Below is a small trained network, with its code and all its weights. Each question gives an input and a class and asks what happens when units are switched off, that is, made to give their printed mean instead of their output.

import numpy as np


def w(rows, s, z=0):
    codes = np.array(rows[::2]) - 128.0
    scale = np.full(codes.shape[1], s)
    scale[-1] = z or s
    return codes * scale


def norm(h):
    return h / np.sqrt((h * h).mean(-1, keepdims=True) + 1e-5)


def f(y):
    return np.maximum(y, 0)


def log_softmax(a):
    a = a - a.max(-1, keepdims=True)
    return a - np.log(np.exp(a).sum(-1, keepdims=True))


def net(x, mask):
    res = np.array(x, float).reshape(1, 4) / 4 @ E
    u = 0
    for l in range(2):
        y = f(norm(res) @ A[l][:, :-1].T + A[l][:, -1])
        res = res + np.where(mask[u : u + 11], y, B[l][:, -1]) @ B[l][:, :-1]
        u += 11
    return log_softmax(norm(res)[-1] @ U[:, :-1].T + U[:, -1])


A, B = {}, {}
E = w([
[129,122,126,127,141,135,131,108,123,121,116,132],'x0',
[102,96,189,129,87,214,151,143,57,180,143,109],'x1',
[2,118,160,109,182,87,148,116,110,195,133,163],'x2',
[170,76,186,187,90,126,45,167,155,118,83,124],'x3',
],0.019)
A[0] = w([
[139,228,152,168,125,144,115,88,127,123,135,118,8],'0.n1',
[135,207,66,92,138,15,146,149,143,92,146,198,92],'0.n2',
[209,156,76,170,87,98,119,115,226,80,95,95,138],'0.n3',
[95,16,184,111,101,150,49,168,156,115,102,171,44],'0.n4',
[170,78,134,169,95,131,60,150,178,150,82,153,62],'0.n5',
[141,224,21,118,191,68,172,111,158,75,144,190,171],'0.n6',
[122,198,118,76,113,207,212,107,65,153,187,93,122],'0.n7',
[110,109,159,241,183,15,64,137,255,111,65,164,94],'0.n8',
[17,48,150,189,177,24,122,125,162,192,117,205,133],'0.n9',
[122,62,221,176,96,176,83,154,109,132,67,114,65],'0.n10',
[161,116,132,167,157,41,82,167,198,86,68,209,89],'0.n11',
],0.0098,0.012)
B[0] = w([
[115,171,129,103,183,96,112,113,110,178,143,138,128],'0.n1',
[126,175,122,166,159,144,129,199,108,133,93,141,197],'0.n2',
[142,196,213,93,50,133,167,111,115,59,88,152,214],'0.n3',
[134,128,54,194,148,113,157,163,96,178,175,137,166],'0.n4',
[170,185,239,115,84,89,152,138,148,100,103,120,164],'0.n5',
[163,75,191,245,104,156,156,189,30,121,113,184,250],'0.n6',
[119,112,117,50,151,131,99,102,200,123,207,52,220],'0.n7',
[137,127,56,93,159,110,63,90,173,217,209,81,205],'0.n8',
[91,51,51,121,229,104,101,97,121,193,211,112,239],'0.n9',
[140,162,113,164,133,111,192,153,67,106,138,200,187],'0.n10',
[81,115,141,81,79,131,122,45,229,125,130,66,184],'0.n11',
],0.012,0.015)
A[1] = w([
[144,56,111,159,161,153,122,209,71,125,159,112,132],'1.n1',
[194,84,117,225,129,107,153,144,50,151,162,205,167],'1.n2',
[61,66,132,197,165,87,134,190,88,222,45,194,65],'1.n3',
[230,109,74,91,58,219,187,158,52,54,142,105,189],'1.n4',
[16,137,234,47,167,92,118,97,136,123,75,113,34],'1.n5',
[126,173,166,78,56,124,81,57,235,97,56,65,11],'1.n6',
[39,66,133,36,172,67,152,72,213,137,155,155,84],'1.n7',
[45,138,101,111,181,68,35,79,222,128,54,157,3],'1.n8',
[187,139,92,51,138,185,115,123,147,30,112,74,33],'1.n9',
[171,125,194,220,39,161,112,186,60,116,127,204,105],'1.n10',
[3,78,174,134,218,92,156,151,97,207,147,168,89],'1.n11',
],0.012,0.0065)
B[1] = w([
[133,121,114,111,64,97,121,62,175,117,92,140,198],'1.n1',
[164,168,128,171,150,165,47,140,104,109,52,129,234],'1.n2',
[72,227,155,159,155,49,43,60,98,145,87,217,199],'1.n3',
[116,110,44,122,189,141,88,184,175,147,194,59,220],'1.n4',
[194,68,207,32,102,186,217,205,78,39,88,131,143],'1.n5',
[100,181,126,49,57,29,149,81,125,144,69,192,166],'1.n6',
[199,77,141,101,95,196,171,192,170,83,139,84,205],'1.n7',
[110,69,15,86,148,164,87,154,221,150,242,71,143],'1.n8',
[107,92,53,121,163,103,91,107,175,222,214,121,156],'1.n9',
[149,69,109,159,216,179,175,164,75,77,100,93,233],'1.n10',
[91,176,247,131,29,85,174,90,94,139,74,219,252],'1.n11',
],0.014,0.019)
U = w([
[220,91,43,231,213,227,84,229,66,33,70,8,177],'0',
[58,44,26,72,210,115,55,67,218,232,249,7,235],'1',
[23,181,202,232,163,76,66,49,25,204,46,215,166],'2',
[47,27,247,32,69,164,243,96,118,138,156,130,2],'3',
[213,228,102,82,17,36,159,77,220,93,75,36,20],'4',
],0.016,0.009)

Each question gives the input, the list of numbers given to net, and the class t.
The units are the neurons (one row each of A and B). Each row of codes is followed by its name. A weight is (code - 128) times the scale printed after its matrix; where a second scale follows, it is the last column's (A, B and U).
mask holds one flag per neuron, layer by layer. A switched-off neuron (its flag False) gives its mean, the last column of its row in B, instead of its output. The means were averaged over made-up inputs and are rounded, as every weight is.
A unit's drop is (log p(t) with every unit on - log p(t) with that unit switched off) / (log p(t) with every unit on - log p(t) with every unit switched off).
The circuit of an input: a set's keep is (log p(t) with only the set's units on - log p(t) with every unit switched off) / (log p(t) with every unit on - log p(t) with every unit switched off). Starting from the 12 units with the biggest drops (on a tie, the unit counted first), units are removed one at a time, each time the one whose removal leaves the highest keep (on an exact tie, the one counted first), for as long as the keep stays at least 0.8.
circuit, biggest first: the units of the circuit, biggest drop first
k most important neurons: the k neurons with the biggest drops, biggest first
k most important neurons of layer l: the k neurons of layer l with the biggest drops, biggest first
drop when u is switched off: that unit's drop, to one decimal
input [6,2,0,-7], class 1: circuit, biggest first => [0.n7]
input [-6,-5,1,8], class 1: 2 most important neurons => [0.n8, 1.n8]
input [3,-3,0,5], class 4: 2 most important neurons => [0.n3, 0.n5]
input [-6,4,0,1], class 0: 2 most important neurons => [0.n9, 0.n10]
input [-5,2,3,-1], class 3: 3 most important neurons => [0.n6, 0.n8, 1.n11]
input [-6,0,0,-5], class 0: 2 most important neurons of layer 0 => [0.n9, 0.n6]
input [-5,-5,-8,2], class 4: 2 most important neurons => [1.n6, 0.n11]
input [8,-2,-1,-7], class 0: 2 most important neurons => [0.n6, 0.n9]
input [-1,8,-3,-1], class 1: 2 most important neurons => [0.n6, 0.n7]
input [5,7,6,0], class 3: 3 most important neurons of layer 0 => [0.n6, 0.n7, 0.n2]
input [1,6,0,5], class 0: 2 most important neurons of layer 1 => [1.n10, 1.n11]
input [1,7,-1,3], class 0: drop when 0.n9 is switched off => 2.0
input [8,-4,-1,5], class 4: drop when 0.n3 is switched off => 0.2
input [-1,0,-3,3], class 4: circuit, biggest first => [0.n6]
input [-8,-6,-4,4], class 4: drop when 1.n8 is switched off => 0.0
